Below is a small trained network, with its code and all its weights. Each question gives an input and a class and asks what happens when units are switched off, that is, made to give their printed mean instead of their output.

import numpy as np


def w(rows, s, z=0):
    codes = np.array(rows[::2]) - 128.0
    scale = np.full(codes.shape[1], s)
    scale[-1] = z or s
    return codes * scale


def norm(h):
    return h / np.sqrt((h * h).mean(-1, keepdims=True) + 1e-5)


def f(y):
    return np.maximum(y, 0)


def log_softmax(a):
    a = a - a.max(-1, keepdims=True)
    return a - np.log(np.exp(a).sum(-1, keepdims=True))


def net(x, mask):
    res = np.array(x, float).reshape(1, 2) / 4 @ E
    u = 0
    for l in range(3):
        y = f(norm(res) @ A[l][:, :-1].T + A[l][:, -1])
        res = res + np.where(mask[u : u + 6], y, B[l][:, -1]) @ B[l][:, :-1]
        u += 6
    return log_softmax(norm(res)[-1] @ U[:, :-1].T + U[:, -1])


A, B = {}, {}
E = w([
[118,66,162,105,208,5,120,66,196,90,101,85],'x0',
[186,125,180,165,177,132,118,158,194,123,251,201],'x1',
],0.0034)
A[0] = w([
[92,134,41,118,10,144,155,135,94,191,60,118,6],'0.n1',
[155,109,234,125,180,49,130,81,180,114,173,124,33],'0.n2',
[115,57,124,78,124,55,86,42,197,70,131,105,172],'0.n3',
[191,201,96,152,52,208,136,254,80,220,152,236,149],'0.n4',
[222,116,215,187,180,159,112,180,152,132,244,232,179],'0.n5',
[121,132,154,82,135,144,179,92,116,137,170,90,107],'0.n6',
],0.0016,0.0022)
B[0] = w([
[202,52,86,111,151,1,124,98,193,127,167,107,173],'0.n1',
[105,213,100,124,69,153,157,155,63,102,33,84,176],'0.n2',
[185,132,10,179,107,182,144,205,12,108,187,69,213],'0.n3',
[162,111,106,149,184,58,129,111,79,4,122,16,243],'0.n4',
[52,83,94,71,75,175,161,102,137,181,20,100,252],'0.n5',
[94,129,102,104,129,98,155,157,124,125,135,149,128],'0.n6',
],0.0023,0.0035)
A[1] = w([
[201,107,205,172,174,168,154,159,211,111,251,243,95],'1.n1',
[57,108,131,105,143,149,187,158,197,152,108,110,85],'1.n2',
[142,140,236,130,163,113,76,136,182,161,213,253,5],'1.n3',
[143,165,175,124,107,144,133,125,107,98,107,98,101],'1.n4',
[136,79,40,98,125,143,154,129,67,72,102,40,160],'1.n5',
[131,76,170,63,153,49,96,34,140,130,135,125,78],'1.n6',
],0.003,0.002)
B[1] = w([
[78,80,90,6,20,120,120,75,219,231,82,116,201],'1.n1',
[104,180,170,188,160,152,90,129,136,134,130,134,139],'1.n2',
[99,70,111,38,71,172,140,45,166,145,14,124,159],'1.n3',
[105,105,137,66,158,85,132,125,136,201,184,125,139],'1.n4',
[98,135,222,156,154,180,108,128,227,176,166,229,254],'1.n5',
[156,198,88,188,122,144,138,253,59,65,223,146,164],'1.n6',
],0.0028,0.0063)
A[2] = w([
[183,78,105,108,189,22,145,81,140,36,146,90,50],'2.n1',
[70,147,95,61,84,115,135,66,41,151,2,90,41],'2.n2',
[166,109,127,117,169,44,147,127,132,42,130,82,35],'2.n3',
[121,165,191,148,121,158,122,123,105,173,163,167,158],'2.n4',
[171,154,66,123,51,186,152,167,36,135,188,138,72],'2.n5',
[214,199,79,132,79,183,130,191,19,118,189,148,2],'2.n6',
],0.0035,0.0014)
B[2] = w([
[96,214,70,169,130,134,84,209,16,101,130,59,204],'2.n1',
[196,52,131,29,52,170,153,95,247,185,203,188,253],'2.n2',
[110,187,98,145,141,107,95,191,59,135,172,109,185],'2.n3',
[117,128,142,179,173,131,141,119,118,96,80,125,203],'2.n4',
[72,150,128,151,212,2,113,164,102,80,128,62,209],'2.n5',
[138,160,96,172,223,16,61,168,53,54,144,36,197],'2.n6',
],0.0038)
U = w([
[97,167,82,169,181,62,83,201,42,96,153,36,203],'0',
[122,68,97,2,33,147,127,97,216,207,128,122,186],'1',
[103,125,235,234,202,194,135,104,173,127,102,189,155],'2',
[219,127,163,138,109,123,162,63,46,122,123,178,20],'3',
[191,136,158,141,108,135,155,84,94,117,125,146,4],'4',
],0.0083,0.0034)

Each question gives the input, the list of numbers given to net, and the class t.
The units are the neurons (one row each of A and B). Each row of codes is followed by its name. A weight is (code - 128) times the scale printed after its matrix; where a second scale follows, it is the last column's (A, B and U).
mask holds one flag per neuron, layer by layer. A switched-off neuron (its flag False) gives its mean, the last column of its row in B, instead of its output. The means were averaged over made-up inputs and are rounded, as every weight is.
A unit's drop is (log p(t) with every unit on - log p(t) with that unit switched off) / (log p(t) with every unit on - log p(t) with every unit switched off).
unit that matters most: the unit with the biggest drop
top k neurons: the k neurons with the biggest drops, biggest first
top k neurons in layer l: the k neurons of layer l with the biggest drops, biggest first
drop when u is switched off: that unit's drop, to one decimal
input [1,3], class 2: top 2 neurons	(0.n5 0.n2)
input [-3,3], class 2: top 4 neurons	(0.n5 0.n4 0.n3 1.n6)
input [-3,1], class 2: top 4 neurons	(0.n4 1.n5 0.n3 1.n6)
input [-8,7], class 0: unit that matters most	1.n5
input [2,3], class 2: top 2 neurons	(0.n5 0.n2)
input [-3,-1], class 2: top 4 neurons in layer 0	(0.n3 0.n4 0.n1 0.n2)
input [-4,0], class 0: top 2 neurons	(1.n1 2.n6)
input [4,5], class 1: top 2 neurons	(0.n4 1.n1)
input [6,7], class 1: top 3 neurons	(1.n1 0.n4 1.n3)
input [3,4], class 1: top 3 neurons	(0.n4 1.n1 1.n5)
input [3,-2], class 2: top 4 neurons	(1.n5 0.n4 0.n3 1.n1)
input [-7,6], class 0: top 2 neurons	(1.n5 0.n4)
input [-6,5], class 0: top 2 neurons	(0.n4 1.n5)
input [-3,5], class 1: unit that matters most	1.n1
input [3,0], class 2: top 3 neurons	(1.n5 0.n4 0.n3)
input [-6,7], class 1: top 2 neurons in layer 0	(0.n3 0.n2)
input [-5,7], class 1: drop when 1.n1 is switched off	5.0
input [-1,0], class 2: drop when 1.n5 is switched off	1.1
input [-4,3], class 0: drop when 1.n2 is switched off	0.0
input [1,-2], class 2: top neuron in layer 1	(1.n5)
